Below are the code and all the weights of a small trained network. Each question names an input and a class and asks about switching units off, where a switched-off unit gives its printed mean instead of its output.

import numpy as np


def w(rows, s, z=0):
    codes = np.array(rows[::2]) - 128.0
    scale = np.full(codes.shape[1], s)
    scale[-1] = z or s
    return codes * scale


def f(y):
    return np.maximum(y, 0)


def log_softmax(a):
    a = a - a.max(-1, keepdims=True)
    return a - np.log(np.exp(a).sum(-1, keepdims=True))


def net(x, mask):
    res = np.array(x, float).reshape(1, 6) / 4 @ E
    y = f(res @ A[0][:, :-1].T + A[0][:, -1])
    res = res + np.where(mask, y, B[0][:, -1]) @ B[0][:, :-1]
    return log_softmax(res[-1] @ U[:, :-1].T + U[:, -1])


A, B = {}, {}
E = w([
[136,54,92,190,50,69,123,133,48,234,221],'x0',
[18,43,156,213,99,171,83,128,188,142,55],'x1',
[100,205,67,191,82,142,66,40,129,39,188],'x2',
[69,118,168,62,35,197,145,161,3,63,113],'x3',
[146,157,216,204,112,53,94,242,147,43,159],'x4',
[219,2,154,80,91,86,45,43,109,54,67],'x5',
],0.0063)
A[0] = w([
[228,49,176,88,116,70,68,65,138,129,120,4],'N0',
[73,168,119,199,136,159,70,87,100,133,136,104],'N1',
[153,158,144,108,224,167,142,124,121,85,69,37],'N2',
[122,130,69,71,140,177,178,57,115,150,127,34],'N3',
[197,27,186,62,103,76,71,87,102,57,61,118],'N4',
[55,139,151,103,156,182,96,131,190,85,76,61],'N5',
[146,187,156,87,96,169,156,184,16,101,158,225],'N6',
[126,189,97,140,79,137,69,32,119,48,212,107],'N7',
[149,146,211,166,88,84,127,184,151,84,130,1],'N8',
[147,86,214,175,103,66,43,197,142,44,130,129],'N9',
[228,196,86,24,157,120,198,66,70,142,180,185],'N10',
[189,243,129,86,208,150,157,133,154,85,68,77],'N11',
[70,55,236,132,156,173,151,177,157,182,39,144],'N12',
[120,92,101,133,50,97,100,90,44,225,192,64],'N13',
[184,103,119,189,57,119,174,129,84,171,181,19],'N14',
[126,53,107,167,84,46,105,158,73,216,202,10],'N15',
[29,85,88,160,119,217,137,53,153,185,61,124],'N16',
[175,64,126,96,185,93,197,180,176,170,117,158],'N17',
[49,222,102,119,161,173,236,253,162,223,199,40],'N18',
[186,83,173,23,134,70,199,222,69,197,106,105],'N19',
[131,162,174,104,142,171,139,100,155,118,59,67],'N20',
[163,190,148,94,130,127,125,103,149,48,98,165],'N21',
[116,143,171,87,146,180,127,125,167,64,73,55],'N22',
[118,206,223,161,141,59,148,225,137,79,208,122],'N23',
[66,89,203,45,31,181,155,137,12,43,90,76],'N24',
[199,111,114,129,211,40,79,85,233,147,123,129],'N25',
],0.0069,0.0053)
B[0] = w([
[93,176,138,165,182,133,208,80,73,66,74,183],'N0',
[205,155,74,133,112,121,107,112,141,70,117,166],'N1',
[162,72,166,134,145,195,106,146,85,174,179,166],'N2',
[131,71,123,49,255,147,171,83,164,97,131,175],'N3',
[90,151,133,183,146,108,228,99,71,70,85,236],'N4',
[181,82,150,192,139,176,167,167,91,143,183,181],'N5',
[133,131,95,182,106,55,160,96,166,153,151,241],'N6',
[209,156,64,131,93,208,64,86,178,79,124,203],'N7',
[140,125,123,69,206,172,134,47,130,193,103,158],'N8',
[89,42,82,47,197,146,141,128,169,131,108,213],'N9',
[95,29,49,106,85,72,165,185,177,129,71,255],'N10',
[174,86,150,188,117,174,128,171,67,153,183,204],'N11',
[156,146,34,167,81,156,93,123,179,66,159,217],'N12',
[155,94,152,152,178,207,122,165,96,149,154,193],'N13',
[168,116,175,135,154,182,92,190,85,145,178,158],'N14',
[148,92,188,164,178,203,154,167,71,164,189,177],'N15',
[46,46,83,77,161,91,132,143,170,132,90,209],'N16',
[186,154,72,124,62,137,81,91,164,92,149,199],'N17',
[130,185,149,152,168,126,221,42,55,74,56,239],'N18',
[194,154,67,127,76,207,37,83,183,75,137,211],'N19',
[139,90,145,143,185,187,120,161,88,156,175,163],'N20',
[164,106,95,167,77,154,166,161,102,169,155,199],'N21',
[157,112,194,160,174,191,123,185,81,164,187,175],'N22',
[82,33,63,42,186,116,131,123,148,134,84,213],'N23',
[136,191,178,144,180,47,143,64,215,216,199,235],'N24',
[92,181,175,162,147,91,173,76,182,209,188,219],'N25',
],0.0084,0.0097)
U = w([
[146,95,155,150,134,176,126,168,55,151,158,72],'0',
[113,90,108,137,109,107,136,145,139,120,103,240],'1',
[106,75,117,48,154,135,135,117,140,139,89,56],'2',
[120,186,144,160,140,125,170,99,60,76,72,88],'3',
[159,166,99,133,102,168,80,103,154,72,142,54],'4',
[123,181,160,148,135,80,144,102,172,202,160,77],'5',
[100,130,145,120,63,79,93,167,131,138,94,199],'6',
[44,230,237,15,9,140,67,244,148,90,70,6],'7',
],0.015,0.014)

Each question gives the input, the list of numbers given to net, and the class t.
The units are the neurons (one row each of A and B). Each row of codes is followed by its name. A weight is (code - 128) times the scale printed after its matrix; where a second scale follows, it is the last column's (A, B and U).
mask holds one flag per neuron, in row order. A switched-off neuron (its flag False) gives its mean, the last column of its row in B, instead of its output. The means were averaged over made-up inputs and are rounded, as every weight is.
A unit's drop is (log p(t) with every unit on - log p(t) with that unit switched off) / (log p(t) with every unit on - log p(t) with every unit switched off).
The circuit of an input: a set's keep is (log p(t) with only the set's units on - log p(t) with every unit switched off) / (log p(t) with every unit on - log p(t) with every unit switched off). Starting from the 12 units with the biggest drops (on a tie, the unit counted first), units are removed one at a time, each time the one whose removal leaves the highest keep (on an exact tie, the one counted first), for as long as the keep stays at least 0.8.
circuit, biggest first: the units of the circuit, biggest drop first
unit that matters most: the unit with the biggest drop
top k neurons: the k neurons with the biggest drops, biggest first
drop when u is switched off: that unit's drop, to one decimal
input [-7,-2,4,1,5,8], class 3: circuit, biggest first -> (N4)
input [1,-1,5,-6,1,6], class 3: top 3 neurons -> (N0 N24 N4)
input [6,4,-7,7,7,3], class 2: top 2 neurons -> (N9 N8)
input [2,1,4,0,7,-2], class 2: top 2 neurons -> (N23 N9)
input [6,0,3,7,4,7], class 3: top 2 neurons -> (N4 N0)
input [3,-1,8,7,3,-2], class 4: top 3 neurons -> (N7 N25 N1)
input [4,-2,8,-4,6,-6], class 4: top 4 neurons -> (N7 N4 N10 N1)
input [1,2,2,-1,3,4], class 3: circuit, biggest first -> (N10 N4)
input [-7,1,2,-7,-5,0], class 0: top 2 neurons -> (N24 N11)
input [-2,-3,1,-5,6,-6], class 2: top 2 neurons -> (N23 N4)
input [4,3,1,0,-3,2], class 0: circuit, biggest first -> (N10 N13)
input [-6,-5,7,-2,-2,7], class 3: top 4 neurons -> (N4 N0 N19 N12)
input [-6,-8,-7,8,-2,4], class 1: top 2 neurons -> (N10 N25)
input [-4,-3,7,-8,6,4], class 5: unit that matters most -> N25
input [-4,-4,-7,-3,8,7], class 2: top 3 neurons -> (N9 N23 N18)
input [5,7,-8,3,-2,5], class 4: circuit, biggest first -> (N12 N19)
input [4,6,5,7,-8,5], class 2: top 3 neurons -> (N16 N3 N25)
input [-2,4,-8,-6,-4,8], class 3: circuit, biggest first -> (N4 N0)
input [8,-5,0,-2,1,8], class 0: top 2 neurons -> (N15 N13)
input [5,-5,-7,-3,2,5], class 4: unit that matters most -> N19
input [2,-5,7,3,-7,-2], class 2: top 4 neurons -> (N10 N3 N12 N19)
input [-3,1,-8,-5,-7,-7], class 4: circuit, biggest first -> (N17 N12)
input [5,5,3,5,7,3], class 2: circuit, biggest first -> (N9 N8)
input [3,5,-7,7,1,0], class 4: circuit, biggest first -> (N12 N19)
input [4,2,-8,2,6,-3], class 4: circuit, biggest first -> (N19 N12)
input [-1,4,-2,8,-1,3], class 5: drop when N24 is switched off -> 0.9
input [-4,2,-3,1,-2,0], class 0: unit that matters most -> N10
input [6,7,-8,-2,0,1], class 4: drop when N17 is switched off -> 0.2
